Below are the code and all the weights of a small trained network. Each question names an input and a class and asks about switching units off, where a switched-off unit gives its printed mean instead of its output.

import numpy as np


def w(rows, s, z=0):
    codes = np.array(rows[::2]) - 128.0
    scale = np.full(codes.shape[1], s)
    scale[-1] = z or s
    return codes * scale


def f(y):
    return y / 2 * (1 + np.tanh(0.7978845608 * (y + 0.044715 * y**3)))


def log_softmax(a):
    a = a - a.max(-1, keepdims=True)
    return a - np.log(np.exp(a).sum(-1, keepdims=True))


def net(x, mask):
    res = np.array(x, float).reshape(1, 3) / 4 @ E
    y = f(res @ A[0][:, :-1].T + A[0][:, -1])
    res = res + np.where(mask, y, B[0][:, -1]) @ B[0][:, :-1]
    return log_softmax(res[-1] @ U[:, :-1].T + U[:, -1])


A, B = {}, {}
E = w([
[130,150,108,58,225,57,126],'x0',
[242,164,124,143,130,138,78],'x1',
[109,186,141,107,181,250,138],'x2',
],0.011)
A[0] = w([
[141,118,121,65,195,97,109,65],'n1',
[245,159,125,95,156,119,110,96],'n2',
[190,154,68,146,136,145,68,59],'n3',
[240,163,136,130,108,135,71,56],'n4',
[125,232,175,82,172,227,126,85],'n5',
[104,167,134,117,139,191,134,85],'n6',
[112,161,60,8,166,83,102,90],'n7',
[168,93,145,166,117,155,111,69],'n8',
[24,119,139,100,104,101,181,112],'n9',
[140,138,120,58,145,86,157,90],'n10',
[120,97,150,180,71,170,151,66],'n11',
[167,76,144,102,91,45,127,75],'n12',
[26,107,138,108,125,118,153,96],'n13',
[146,134,88,105,206,56,164,86],'n14',
[153,69,115,101,86,74,116,117],'n15',
[239,161,125,133,127,134,97,175],'n16',
[127,72,52,166,98,80,102,61],'n17',
[130,87,162,148,18,154,140,88],'n18',
[141,110,116,135,139,135,157,169],'n19',
[31,58,70,135,137,155,156,79],'n20',
[97,121,117,117,122,130,92,69],'n21',
[61,109,143,97,113,122,158,246],'n22',
[123,154,134,140,189,193,131,88],'n23',
[96,183,124,100,124,175,109,62],'n24',
[55,98,118,105,129,119,171,61],'n25',
[117,61,114,127,93,59,116,87],'n26',
[124,191,89,124,132,168,156,109],'n27',
[190,108,123,182,109,47,125,117],'n28',
[124,88,109,194,52,200,96,78],'n29',
],0.013)
B[0] = w([
[95,167,178,108,131,119,85,162],'n1',
[148,108,155,116,87,156,129,190],'n2',
[158,92,197,73,137,159,146,155],'n3',
[185,90,181,77,106,183,137,181],'n4',
[84,104,104,185,170,125,169,222],'n5',
[96,111,134,163,169,107,150,165],'n6',
[98,187,152,118,104,103,85,195],'n7',
[127,136,180,103,131,124,111,140],'n8',
[181,87,157,106,93,176,137,201],'n9',
[103,164,146,97,128,111,130,156],'n10',
[99,184,180,111,133,100,92,166],'n11',
[96,108,133,168,163,137,148,184],'n12',
[201,95,170,89,114,176,138,185],'n13',
[91,175,158,120,109,129,97,184],'n14',
[97,110,110,177,154,135,152,187],'n15',
[161,88,103,99,67,152,136,224],'n16',
[103,120,163,153,196,141,160,166],'n17',
[87,176,159,106,126,86,87,190],'n18',
[119,133,105,139,92,129,149,155],'n19',
[150,82,183,102,105,168,137,180],'n20',
[121,111,249,104,173,140,141,118],'n21',
[145,113,65,141,79,138,120,249],'n22',
[100,114,125,161,156,131,148,172],'n23',
[103,115,159,126,176,132,148,147],'n24',
[154,99,220,111,119,149,135,159],'n25',
[110,114,127,184,168,129,158,186],'n26',
[115,115,115,150,151,115,137,158],'n27',
[106,98,109,171,164,143,156,204],'n28',
[92,182,155,111,110,96,95,191],'n29',
],0.017,0.014)
U = w([
[193,97,165,98,106,148,130,106],'0',
[104,120,130,174,200,126,155,124],'1',
[104,234,173,105,119,113,81,131],'2',
[168,142,2,136,53,120,109,253],'3',
[145,137,111,95,156,99,95,97],'4',
[170,165,117,119,148,107,128,98],'5',
[166,150,111,123,154,80,148,105],'6',
],0.023,0.018)

Each question gives the input, the list of numbers given to net, and the class t.
The units are the neurons (one row each of A and B). Each row of codes is followed by its name. A weight is (code - 128) times the scale printed after its matrix; where a second scale follows, it is the last column's (A, B and U).
mask holds one flag per neuron, in row order. A switched-off neuron (its flag False) gives its mean, the last column of its row in B, instead of its output. The means were averaged over made-up inputs and are rounded, as every weight is.
A unit's drop is (log p(t) with every unit on - log p(t) with that unit switched off) / (log p(t) with every unit on - log p(t) with every unit switched off).
The circuit of an input: a set's keep is (log p(t) with only the set's units on - log p(t) with every unit switched off) / (log p(t) with every unit on - log p(t) with every unit switched off). Starting from the 12 units with the biggest drops (on a tie, the unit counted first), units are removed one at a time, each time the one whose removal leaves the highest keep (on an exact tie, the one counted first), for as long as the keep stays at least 0.8.
units of the circuit, in order: the units of the circuit, biggest drop first
top k neurons: the k neurons with the biggest drops, biggest first
drop when u is switched off: that unit's drop, to one decimal
input [8,6,-3], class 2: units of the circuit, in order	n7
input [8,2,-7], class 2: top 2 neurons	n7, n14
input [-8,4,7], class 2: top 4 neurons	n29, n11, n18, n28
input [5,-2,4], class 2: top 2 neurons	n7, n28
input [-5,-4,5], class 1: top 4 neurons	n5, n7, n6, n14
input [8,7,-7], class 2: top 4 neurons	n14, n7, n1, n10
input [4,2,4], class 1: top 3 neurons	n5, n22, n29
input [7,6,-2], class 2: top 4 neurons	n7, n14, n1, n9
input [-4,-1,-4], class 1: top 2 neurons	n7, n14
input [-1,3,4], class 1: top 2 neurons	n22, n5
input [2,6,-8], class 1: drop when n28 is switched off	0.2
input [7,4,5], class 2: drop when n7 is switched off	0.1
input [-1,-1,1], class 3: drop when n14 is switched off	0.0
input [7,-8,-5], class 0: units of the circuit, in order	n9
